Each row is followed by its tier, which names the range that a hidden value of the row falls in. A new part has a new value, new ranges and new names.
[-100   34  -25   71   51   99  -55  -46 -148 -174   74  -95 -165   68
  -64  159 -116   70   -7    4  -29   48  -23   57  -43  -67    7    8
 -204  145  -94  -43   -2  -53  -35   -4 -104   -4] : Jj
[-104  148  153 -154 -134   12   77 -402 -291 -525 -207 -162   25 -180
 -128 -103   21  237 -285  -25  263  -17   30  422   22 -299  -60  160
  -58  315  304 -152  112 -276 -124  197 -147  -18] : GB
[-135    1   62   70   61   76  -76  -11  -99   10   62  -88 -110   -3
  -22  170  -71  -30   27   65  -43   60  -42  -42   21  -38  -44  -63
 -150   95 -127   -3  -78    4   31   58  -54   22] : Jj
[ -39  151   54  -52   -7  113   -2 -278 -305 -553  -64 -206 -258   38
 -122   76 -114  328 -222 -105  102  -61  -20  358  -32 -215  -19   55
 -216  379   69 -174   79 -257 -108   27 -309  -69] : FC
[  37   84 -120   -7 -119  -79  -21   -5 -170 -151   93    5  -29   85
   26   52  -25   -2   36   -1  120   32   11  122   36  -64  -53   -7
 -121  -14  -49   13  117  -22  -55 -116  -42 -216] : BB
[ -66   35 -172   91  -31   37  -79  -37 -222 -304  133  -41  -49   74
   40   70  -56   89  -41  -44   67   62  -62   87   10  -75   -3  111
 -268  101   84  -96  111  -39  -73  -67 -106  -45] : QS
[-102  195   93 -245 -136  250  289 -195  -91 -140 -198  244  127 -308
    3 -327   32  127  192  265  225  181  160  203 -118   30   44  -74
  182   44 -358   52  207  -83 -136 -179  -71 -253] : FC
[ 100   86  -55  -33 -115    3  -68   70  -14  125 -125  -63  169  -75
 -158   77  -31 -189  221  344  -41  191  136   26   33 -277   60  -86
  228 -141  -69  260   21   31   24   64  163 -213] : Jj
[ -72  124   28  -50   10  -55  129 -120 -253 -482   39 -142 -325  239
  -47   65 -103  392 -108 -230   53 -121  -35  273 -126   55  -55  -15
 -220  259  -63 -100  176 -194 -145  -76 -210  -69] : FC
[ -29  116   31   16  -33  -19  -10 -143 -349 -471   25 -181 -211   51
   12  124   65  291 -197  -55   93  -70 -193  145   82 -194 -134    4
 -238  291  242 -186  147 -154  -82  129 -325  -34] : BB
[ 106   72 -178  -42 -232 -162   45   84  -27  130   75  146  159   45
  -42   29    5 -274  221  178  139  136  154   53    4  -85  -11   -5
   73 -280 -157  203  139   81  -70 -134  216 -321] : BB
[ -53    4 -128  157    4  -87  -18  230 -141   12  174  -21  -42  124
   53  185   98  -20  175  155  -98  101 -198 -266   42  -32  -73  -63
 -122  -93   83   68  141  121  -23  106    7   17] : NH
[  53   79 -101   15  -42   -1  -98   45 -153 -199  -64 -168   31   55
  -39   75  -42  110   75  115  -60   86    8   93   26 -178   31  -50
   31   46   75   91  101  -42   -7    7  -35 -140] : NH
[-220   51   72   -6  -49   -1   51 -148 -263 -264   65   18   10 -126
  147  -89  111  145 -119  -46  210   18 -174   47   90    6 -151   62
 -231  169  162 -179  109  -55  -54   83 -156   56] : GB
[  14  101   91  -97  -86   65   39 -118  -37  -28 -219 -106   66 -118
 -251   72  -66  -64   87  285   -6  133  184  167  -58 -282   63  -38
  201   25  -79  171    9  -91  -42  136   91 -130] : Jj
[ -84   13   56  -44  -70  -49  -13  -16  -71   -7 -103  -74  161  -90
   38  -12   36   -3   70  137   20   96   49   41   43  -34  -40  -69
   94  -17   15  102   44    5   19   54   81  -77] : QS
[-106  -41 -102  -22 -131  -37   43   72   86  278   64  207  260  -66
   57  -59  -48 -306  268  158   89  201  212  -28  -60  151   32   -1
   58 -282 -323  199   29  142  -14 -196  311 -171] : QS
[  75    7 -126   92  -56 -212 -193  198 -125  -20   33 -221   86  156
   31  174   19  -22   96   78 -107   55  -70  -53  134 -146  -54  -91
   18  -90  200  158   58   61   69   85   88 -110] : QS
[-165 -122 -126  234   68 -242 -109  213 -115   32  359  -90 -179  346
  126  308  -47  -56   24 -208  -91  -42 -170 -201   18  203 -132    2
 -394  -60    9  -19    2  121   14   -3   70  110] : QS
[  82   72   89   35  -76 -174 -117   92 -153   75  -65 -230   24  -19
  -92  237  133 -103   48  270  -57   48 -141 -109  212 -355 -144 -156
  110  -27  255  145    2   22   74  347   11  -76] : FC
[ -45    5  134  -34  -27  -96  -88   23    8  211  -56 -136   28    1
  -57  138  -80 -156   93   93  -35   41  103   38   60  -40  -63 -165
   88  -49 -183  179 -133   20   96   53  140 -114] : FC
[-212   -8  114 -102 -103 -310  223 -168  -56 -140   50  -24  -85  202
  -99   21 -103   34 -101 -288  178 -108  167  285 -184  198  -92  112
 -141    7  -96   22   77 -118 -147   -5  225   16] : GB
[  -3  -10   26  -45 -135 -234   13  -15   22  156   27  -43   14  128
 -114  173  -96 -239   59    0   61    9  205  135  -36   -9  -58  -35
   16 -145 -189  176  -38    7  -18  -23  245 -176] : BB
[-131  105  121 -130  -84   68  160 -105 -152 -116  -63  108   39 -172
  138 -158  100  141   70  106  168   62  -20   72   14   96 -101 -121
   15   78 -169  -30  145  -34  -55  -75 -130 -150] : BB
[ -18   17 -157  158   38  -58  -80  -21 -145 -223  225 -163 -349  357
 -247  380 -255  -27  -70 -158  -58  -32   35  137 -132 -142   37  141
 -371   98  -69  -25  -16  -89 -106   -2   -4    6] : Jj
[   9    0 -113  121  -72 -165  -37  187  -23  266  219   43  -46  155
  -99  265  -27 -336  202  148  -18  101  -13 -177   28  -87  -63  -31
  -99 -235 -127  175   -4  137   -5   56  202  -94] : FC
[-167   32   51  -10   41   17   24  -89 -203 -355  -19 -145 -106   63
   88    6  -35  323  -80 -123    6  -29  -56  143  -46   96  -50  -30
 -160  227   17  -95  105 -107  -51  -30 -160   18] : QS
[  94  125   39  -53  -95   12  -26  -65  -97  -85 -199 -187   35  -60
 -279  144  -36  -49   65  302  -38  118  103  138    5 -414   45  -37
  186   32   79  173   33  -96  -30  218   54 -134] : Jj
[ -31  119   54 -115  -99   64  167   57  -10  129 -141  114  156 -168
  -50 -102   72  -51  307  370   22  199   84  -47  -46  -49   17 -157
  268 -133 -226  225  139   47  -40   11  108 -185] : Jj
[ -33  110   53  -85  -18  -26  124 -114 -107 -274  -93 -151 -192  162
 -215   94 -161  196    5  -39  -16  -20  145  278 -182  -60   43  -18
   -5  136 -152   74   93 -171 -121  -10   -4  -95] : Jj
[  16   17 -110   94 -147 -236   58  184 -102  173  210  108   20   97
   15  195  159 -255  173  192   63   88 -118 -233   76  -73 -146  -38
  -79 -245   41  113  149  152  -56  113  126 -110] : BB
[  25    5  -22   79  -27 -173  -48  120  -15  133   51 -158  -86  196
 -222  319  -89 -188  123  126 -125   53   59  -45  -34 -171  -12  -49
    4 -113  -45  209  -30   31   -5  160  199  -45] : Jj
[ -48   54  -54   54  -43 -243  -94    4 -301 -366  106 -227  -87  195
   88   79   34  228 -147 -213   75  -95 -195  116  124  -67 -151   27
 -233  139  337  -86  128  -82  -18   89 -107   -7] : GB
[ -47  126   73  -37   43  142  -48 -201 -242 -437 -109 -247 -211   20
 -125   90 -132  300 -140  -37    2  -20   -4  284  -30 -201   14  -12
 -124  342   20  -92   24 -214  -49   46 -252  -47] : Jj
[-141   22  -42  106   46   12  -10   52 -164  -58  244   30 -216  127
   74  143  -50   20   45  -69   34   12 -139  -82    4   99  -94  -38
 -316   58 -169  -74   27   34  -28  -70 -112  -10] : FC

[-202   69  -49  262  -23  -47 -155  135  142   -3   30 -120 -165  -54
 -124  -26   44 -139  184  -22  275   12  170 -206 -203   56 -110  -28
   84   -9 -221   30   36   29  -31  -48 -107  119] : P
[-172 -103 -134  130  -17  105   53  215 -128  101    2  127  -65  317
  -19  214 -117 -300   43   18  290   98   52  -75 -344    2   -2  163
   88  189  170 -161  -41  151   37  -69  -47 -253] : B
[-125 -113 -143   85  -20   95   43  194 -156   43  -28   24   37  287
  -30  186 -124 -340   91  -27  247    7   14 -101 -307  -13  -51  131
   40  159  129 -113  -12  119  -41  -74  -33 -205] : M
[-379  276  -93  526 -169 -179 -216   91  371 -164    9 -350 -132 -243
 -143  -44  236 -283  471  -42  326 -206  237 -537 -156  144 -127 -303
  187  -79 -397  287   22   -4   57   -9 -133  251] : F
[ 138 -155 -221 -152   -8   90  -98   78 -553  174  175  -10  283  207
  143  426 -121 -252  190 -178   71  -67   -4  -52 -553 -375 -129  430
  297   80  -32  -60   61   72  -66   -3 -113 -379] : M
[-280  191  -44  370 -145 -162 -153   59  289 -128  -11 -253 -107 -152
  -96  -24  203 -196  358  -27  236 -160  131 -413  -93   90  -56 -254
  116  -60 -281  243   19  -21   39  -45 -119  158] : F
[  29  -17  426 -150  -86   17  154  -52 -292  150  158  139  136 -175
  180  352    1  191 -106 -184   21 -127 -136  -72  417  -61  137   -7
   38 -168  -35  175  -84 -236  -24 -299 -132   -1] : P
[-136 -295 -149  -56  105  112   36 -184   55  135  -31  155   17  275
 -105 -161 -140  128  159 -318  111   31  -76  197 -176  -54 -322  -40
 -134  116 -269 -276  -20   12 -199  -11 -370   83] : P
[ -78 -209  -58    8   88   56    5  -31   10   63   -1  107  -36  202
  -78  -82  -80   60   71 -158  115   52  -11   84 -167  -49 -167    6
  -82   88 -138 -180   22   33 -144  -59 -237   32] : P
[ 133 -150 -203 -173  -28   43  -75   47 -498  132  157  -34  304  166
  153  395  -63 -223  226 -188   24 -110  -71  -61 -449 -355 -117  354
  263   73  -35  -12   53   25  -80  -17 -114 -342] : T
[  43 -134   99  -59    8 -140   69   80   28 -123  -25   11  -10   84
   22  -27  158   37   19   55  -71   -7 -190  -24   97  -45  120  -80
 -115   76  125   50   46  -47 -108 -165  -38  -44] : D
[ 187    1    8 -290  -68 -183 -134   72  215  159 -276  181 -273   75
  -51 -272  232   44 -230  110  -86  395 -241  394  393  -42  207   45
 -209  -66   59   83   81  -83   35 -195   93  -74] : T
[-121 -119 -129  116    7  109   17  197 -154   80    1  105  -36  306
  -31  185 -120 -281   39   -8  258   76   72  -72 -358  -37  -31  172
   78  160  122 -150   -7  152   -2  -63  -62 -230] : B
[ -70 -251  -89  -54   38   12   87 -168   41  -34  -75   66  137  244
  -39 -102   -9   54  194 -254   -7 -121 -161   36  -32  -69 -176 -168
 -157   90 -146  -86   10  -28 -179  -65 -293   25] : D
[  57  -49  430 -123 -140   -7  247 -159 -329   33  137  124  325 -118
  257  402   71  152   -8 -260  -91 -300 -206 -190  460 -115  173 -167
   45 -160  -15  277  -85 -238   -2 -310 -196  -58] : F
[ 124 -137 -127 -151    4   30  -97   38 -416  176  178   46  165  123
  128  320  -39  -88  138 -149   29   -4  -32   10 -400 -333  -89  356
  251   49  -71  -46   48   24  -54  -26 -137 -282] : P
[  10 -109  180  -49   -4  -12   92   45 -145   18   78   51   70   -6
   59  131   19   46   -4  -96   39  -47  -97  -40  110  -44   34    1
  -23    0    6   24   -5  -85 -100 -193 -106    9] : M
[  87 -148  196  -34    0 -175  127   79   42 -152   14   74  -51   84
   78  -41  226  114  -57  123 -144   51 -209    4  123  -66  226 -115
 -100   98  206   52   40  -18  -55 -194  -37  -64] : F
[  64 -132 -101  -19   40   65  -82   95 -280  104   81   76   59  205
   31  200  -84 -120   53  -85  113   39   73  -35 -377 -215  -58  241
  128   55  -30  -82   75   87  -47  -51 -125 -218] : B
[-419  319 -158  526 -155 -162 -299  198  369 -111   17 -419 -211 -283
 -201  -34  180 -361  480    5  434 -148  286 -529 -245  187 -180 -181
  208  -70 -407  241   28    0   27   15  -58  271] : T
[  49  -29  428 -165 -106  -18  192  -74 -286   59  122   80  228 -178
  194  344   42  162  -50 -201  -39 -227 -201 -135  491  -56  151  -95
   -8 -166  -10  238  -72 -266  -59 -318 -124    8] : T
[  25 -148  150    8   64  -20   61   95  -81    8   78  143  -60   73
   24   39   35   97  -75  -10   36   82  -29   23   -2  -56   63   38
  -30   56   46  -69   32   -1  -78 -168 -115  -16] : B
[ -93 -290 -109  -70   53   21  102 -220   77  -23  -79   82  144  265
  -51 -146  -20  100  223 -299  -16 -126 -188   79  -33  -66 -227 -197
 -183  109 -188 -129   -5  -35 -207  -49 -345   55] : D
[  62  -12    8 -368 -103 -191 -183 -110  334  106 -309  -27 -399  315
  -85 -157   -1  263 -100  254  -26  202 -252  130   -4  -93  257  -85
 -352 -118   75  148   80  -99   26  -67   19 -284] : F
[  13 -255  232  102  160 -188  182  305    5 -236  244   64 -179   20
   59  -26  224  183  -64  273  -79  143 -140   -8 -130   -6  189   47
  -24  298  344 -182   33   52 -164 -170   -7   16] : B
[-156 -112 -131  117   -4   99   42  202 -123   95    0  125  -64  310
  -24  189 -108 -280   40    8  268   97   48  -59 -334  -10  -13  162
   76  179  149 -160  -33  146   19  -66  -55 -236] : B
[ 132 -149 -191 -140    6   74 -111   68 -488  176  171   16  219  183
  124  372  -98 -187  161 -163   66  -28    6  -25 -513 -359 -119  407
  275   66  -56  -66   64   65  -61   -3 -127 -339] : P
[-111 -307 -145  -34  114  117   53 -157   24   69  -41  105   77  285
 -108 -161 -160   78  165 -319  106  -22  -58  146 -181  -47 -324  -68
 -165  115 -247 -264    9   20 -234  -27 -353  104] : M
[  74   28  -56 -542  -50 -206 -386  -57  504  301 -394   12 -786  384
 -206 -289 -124  452 -274  445   75  509 -205  343 -134  -77  297  102
 -475 -174   67   36  123 -111   49   -9  102 -347] : B
[ 105   34  -44 -597  -67 -241 -375  -36  530  275 -440  -39 -765  346
 -218 -345  -78  409 -283  463   33  511 -292  393   -9  -48  307   83
 -525 -173  100   70  120 -144    8  -36  168 -308] : M
[  30  -79  351 -113  -96   -8  228 -110 -298   -6  113   82  320 -101
  203  344   63  102   38 -253  -66 -305 -208 -186  414  -85  108 -147
   12 -111  -12  226  -67 -224  -69 -287 -177  -23] : D
[  17 -136  140    5   57  -19   47  104  -70   -3   62   91  -52   61
    4   24   26   61  -60  -11   50   65  -33   12   -3  -40   42   35
  -43   47   37  -58   34   -6 -101 -162  -96    5] : P
[ -74 -246  -74  -10  106   70   19  -83   31   85   -9  167  -40  245
  -78 -117  -93  118   66 -197   99   73  -15  132 -169  -62 -187  -15
 -111   96 -167 -223   23   33 -144  -50 -294   35] : B
[  15 -247  200   56  110 -212  201  265    5 -306  173  -52  -48   13
   58  -23  242   90   33  223 -119    1 -230  -76  -40    7  161  -36
  -78  276  335  -88   33    1 -218 -179   19   29] : T
[-414  316 -152  517 -150 -161 -296  186  371 -105   12 -410 -209 -281
 -203  -44  176 -348  468   -4  427 -143  283 -516 -228  188 -182 -186
  197  -77 -414  238   27   -7   27   11  -65  274] : T
[ 203    6   45 -252 -113 -191  -89  -21  216  122 -287  224 -208  120
    7 -241  277   62 -213   75 -149  330 -245  332  413  -90  265  -63
 -185  -89   58  157   76  -64  108 -199   32 -130] : F
[-303  199  -77  365 -128 -167 -184  111  290 -133   -5 -307 -113 -193
 -131  -26  194 -234  390  -21  270 -172  134 -427  -99  122 -101 -214
  111  -51 -294  231   22  -41   -9  -39  -86  194] : D
[  10  -31  402 -125  -78   39  162  -62 -303  151  166  147  155 -158
  176  360  -16  174  -80 -212   37 -142 -122  -84  377  -63  105  -10
   53 -154  -54  153  -89 -222  -29 -287 -156    2] : P
[-163 -109 -138  124   -4  108   36  208 -129   92   -5  117  -57  317
  -32  197 -118 -302   46    7  281   88   56  -70 -350   -8  -22  167
   79  181  152 -159  -31  154   16  -62  -51 -244] : B
[ 140    1   43 -423 -105 -253 -190  -75  404  117 -363   49 -478  283
  -84 -266  104  302 -214  321 -106  336 -309  268  164  -83  346  -82
 -397 -124  135  161   98 -110   57 -112   83 -269] : F

Part 3:
[ -27   88 -126  183   55 -139   25 -265  -34   82  -20  249  199  -34
 -129 -116   41  -56 -105 -130  220  111   16  398   61  262  209   71
   87 -150  324 -245   85   12  166  117  140   -7] : RR
[  18   65  264  127  -21  168 -172  149  144 -141   78   74  -10   62
   90 -130 -149  -10  159  -21  168  -93  -45 -269   42   25  109 -256
  -22 -195 -207  151 -147 -124 -190  126  -44  152] : Dn
[ -34  125 -211  340   -7   78  327 -105 -156 -151 -160   72  135 -121
  235  191   17  -43  118  262  -43   11  -82 -371  180  113 -137  168
 -264  184 -130  -78  240   -7  103   24  -69  175] : QF
[ 109   92    5   28   50  172  133   87 -283 -236 -105  187 -144  150
  198  417    1  135   70  113   69   78   -3 -415  203 -175  152 -106
  -16  -12    6  101   10 -268   45  -50  -20   67] : RR
[ -57  198  -16 -186  -95  163  433   22  -24 -219   33  249 -146  -79
  -85  140  -11 -269   51  -59 -147   -6  138 -172  200  267  -85  120
  -81  180  353  -58   89 -129  102 -113  157  105] : CF
[   7   61   14   61  -54   39   30  -55  143  -71  -66   17   80   35
   31  -46  -81  -93   72   40    5 -150  204 -194  213  138  -95  -83
  -75  -69  -86  -25  -31   13  -76 -101  -16   69] : Cl
[ 106   42  -45 -236  -13   -5   91 -152  -63   65 -153  -29  -86   73
 -184  -44   14 -146  -56 -112   -3  166  -11  128   50   82  136   29
   88 -105  211  -82   38 -115  -39   74  147  -27] : Dn
[-294   23  131   -1   83   22 -206  -88   12  -34   13  278    2   55
 -113 -254 -173  -31  -96 -209  295   65    3  509   14   84  417    5
  338 -211  225  -68 -194  -81   24  209  151   47] : QT
[ -20 -110  -11  134 -123  -95  -79 -155   83   55 -131  -79  158   40
   88 -182  -24  -63    3  129   50 -122  -73   15   15   99 -132   75
  -50  -44 -155  -32  101   96  -83   61  -79   55] : QT
[ -42    7   84   -4 -150  -31  -31  -67  247   72   42  -17   59  -68
 -143 -354  -31 -206   37  -83   24  -86  -30  152  -72  244  -30  -12
  -30  -86   56  -68   50   91   -6  141   49   55] : CF
[  10 -234  209  141 -229 -105 -290   19  234   83  -27 -152  114  118
  133 -300  -48   69   66  152   70 -275 -105  -79 -133  -70 -122 -170
  -42 -132 -345   77   68   90 -111  120 -210  -13] : CF
[ 207  -96   30  145 -169  -51  -59  -23   90  102 -106 -234   75   38
   96 -119   68   21  114  178  -19  -72 -195 -272 -109  -47 -119 -124
 -199  -78 -301   34  197   42  -45  151 -153   17] : Dn
[  -4  -32 -142  -58 -152  -60  227 -139 -139   -2 -115  103  -26    6
    5   99  127 -102  -72   85  -47   25  -96   98    6  108  -74  253
  -30  121  258  -84  232   35  215    3   72   23] : Dn
[-271  -64  -57 -142  -30   26   90  -77 -263 -106 -158  232 -158  103
   53  149  -26   33 -131   36   57   67  -36  279   56 -115  222  227
  242   90  266  -39   35  -89  232   45   85    4] : QT
[ 120  170 -124  204    2  113  224  -42 -187 -211  -38  244   48  -11
  172  308   73  -68   70  114   95   39  -52 -329  214  181  -70  125
 -172   40  111   36   91  -60   74  -79   56  209] : RR
[  51 -172  199  231 -166 -122 -332   16  222   74   42  -18  158  135
  123 -231  -23  140   50   88  174 -260  -27  -38  -77  -51  -18 -262
  -14 -221 -254   38   29   66  -34   91 -188  -35] : RR
[  43  -83  -22  213 -191  -54  138  -57   61  -32 -109  -88  145   -9
  201  -21   18  -19  104  272 -105 -200  -51 -354   47   54 -298   12
 -249  122 -253  -33  264   44  -20  -10 -190   39] : QT
[ -22  179   14 -154   23  136   77  -41  129  -43  -55    4  -82  -22
 -179 -116 -105 -208   63 -152  -13   50  178  -19  172  158  132  -90
   30 -118   94  -51 -115  -65  -49   24  139   76] : Cl
[-125    9  -20  314  -39   75   23   -7  -49 -109  -87   49   87  -43
  231   -3  -55   43  109  204   82  -60 -154 -198   32  -15    6   43
 -113   42 -232   23  100   14   61  148 -111  158] : QF
[-212  126   58   28  109    2    9 -141   51  -24   17  267   68  -26
 -189 -228 -158  -90  -55 -229  177   84  140  372  110  197  338  -67
  211 -151  268 -209  -83 -138   23  147  147  -13] : QT
[-110  130 -158  -67  -86  124  209  -62  -40  -76  -85   77 -102 -108
  -47   34   47 -229   22   14  -31   59  -48   58   58  183    2  276
  -50   87  207   -6   50  123  226   38  171  196] : Cl
[  82 -242  155  194 -179  -73 -313   57   87  143 -107 -266   38  116
  170 -224   15  205   98  213   89 -108 -310 -130 -265 -287   57 -220
  -57 -158 -456  103  137   44   -8  303 -247  -35] : Dn
[-132  -28  267  206   20  129 -355  171  179  -57    1  -40  -13   97
  127 -212 -214  200  162   33  194 -132   22 -164  -10 -250  303 -417
   81 -262 -424  108 -189  -87  -65  223 -167   35] : Cl
[ -90 -257  118 -127 -243 -139 -306 -121  153  105  -72  -50   33  157
    1 -308  -11 -119 -114   19  123 -197 -114  357 -113   88 -106  171
  160 -127   17   87  -35  195  -75   44   11   49] : CF
[-163  131   49 -178   45  114 -103  -51  115  -10  -19  104 -110    4
 -229 -216 -120 -179  -23 -244  142   84  116  335   75  138  316  -14
  218 -209  222  -28 -229    3   44  115  224   93] : Cl
[  53 -149   54 -212 -337 -177  -28 -147  361  197  -18 -191   61    3
 -200 -411   54 -297  -32  -35 -137 -234   52  198  -92  285 -311   68
  -62  -34   79  -82  148  226  -38  -19   12  -43] : CF
[-125  -59  -81   99  -45  102   48  -15 -255 -160 -215   56  -70   86
  288  230  -13   74   21  255   52    0 -170 -178   82 -162   20  201
   -1  100 -133  113   65  -25   89   41  -60  155] : QF
[ -74  -94  280   62   12  134 -424  189  123  -21  -81 -146 -115  190
  118 -165 -198  249  138   45  173  -89   -8 -169  -44 -399  354 -442
  148 -301 -462  170 -221 -119  -96  225 -169   -8] : Cl
[ -42  193   71 -244  -22  186   28   39  216  -23    9  -28 -174  -54
 -260 -204 -103 -256   90 -217  -24   47  154   36   84  158  178 -119
   48 -150  123   -2 -168  -16    5   80  182   98] : Cl
[ -30  290 -193    5   22  105  292 -174   88  -23  -46   76   46 -211
 -213 -118   -5 -362   55 -132  -26  130   82   69  165  429   14  176
 -118    0  257 -162   35   78   92   52  238  190] : Cl
[ 145  209  -76   32  -21   51  207  -97   71    7    9   57   39 -112
 -161  -71   49 -223   75 -105    4  108    0  -70   76  299   23  -17
 -144  -68  181 -116  102  -28   43   84  134   93] : RR
[-110 -133  113 -311 -179  -38 -273  -36  244  155  -72 -153 -142  113
 -198 -342  -48 -117  -58 -126   22 -101   64  370  -96  -32  127  -48
  212 -200   45   27 -125  141   50   97   67  -39] : Cl
[-149 -182  111  -11 -250   32  -67   97   50 -107  -66   -6  -87  116
  232   18  -28   42   46  226  -46 -278  -32 -172   -1 -144 -157   34
  -16   93 -184  139   65   70   80  -38 -159   57] : QF
[ -97  111 -104 -135  -66  -53  113 -300  132   21  -27  166  119  -79
 -239 -263  -25 -451 -118 -198   72   11   82  427  149  569 -108  358
   69  -45  428 -141  -34  144  -68  -45  285  167] : QT
[ -19 -191  -17  187  -87 -120  -96  -53 -235  -69 -125  201   54  229
  291  264   71  292  -84  228  165 -120  -43  -27   57 -231   59    2
   84  -19  -15   16  132  -50  196  -51 -148  -66] : RR
[  66  106  112  -59  -57   57   88   35  178   45   31  -50  -57  -52
 -189 -213  -49  -92  115 -119  -55   33   49  -86  -28   63  149 -277
  -55 -108   14 -108   71 -129   17  176   16  -56] : Dn
[  97 -186   99   49 -251 -120 -164  -54  186   94  -48 -132  100   98
   75 -213   40  -47   23  126   24 -220  -98  -51  -88   59 -216  -25
  -84  -87 -170   54  114  132  -75   35 -115   18] : Dn
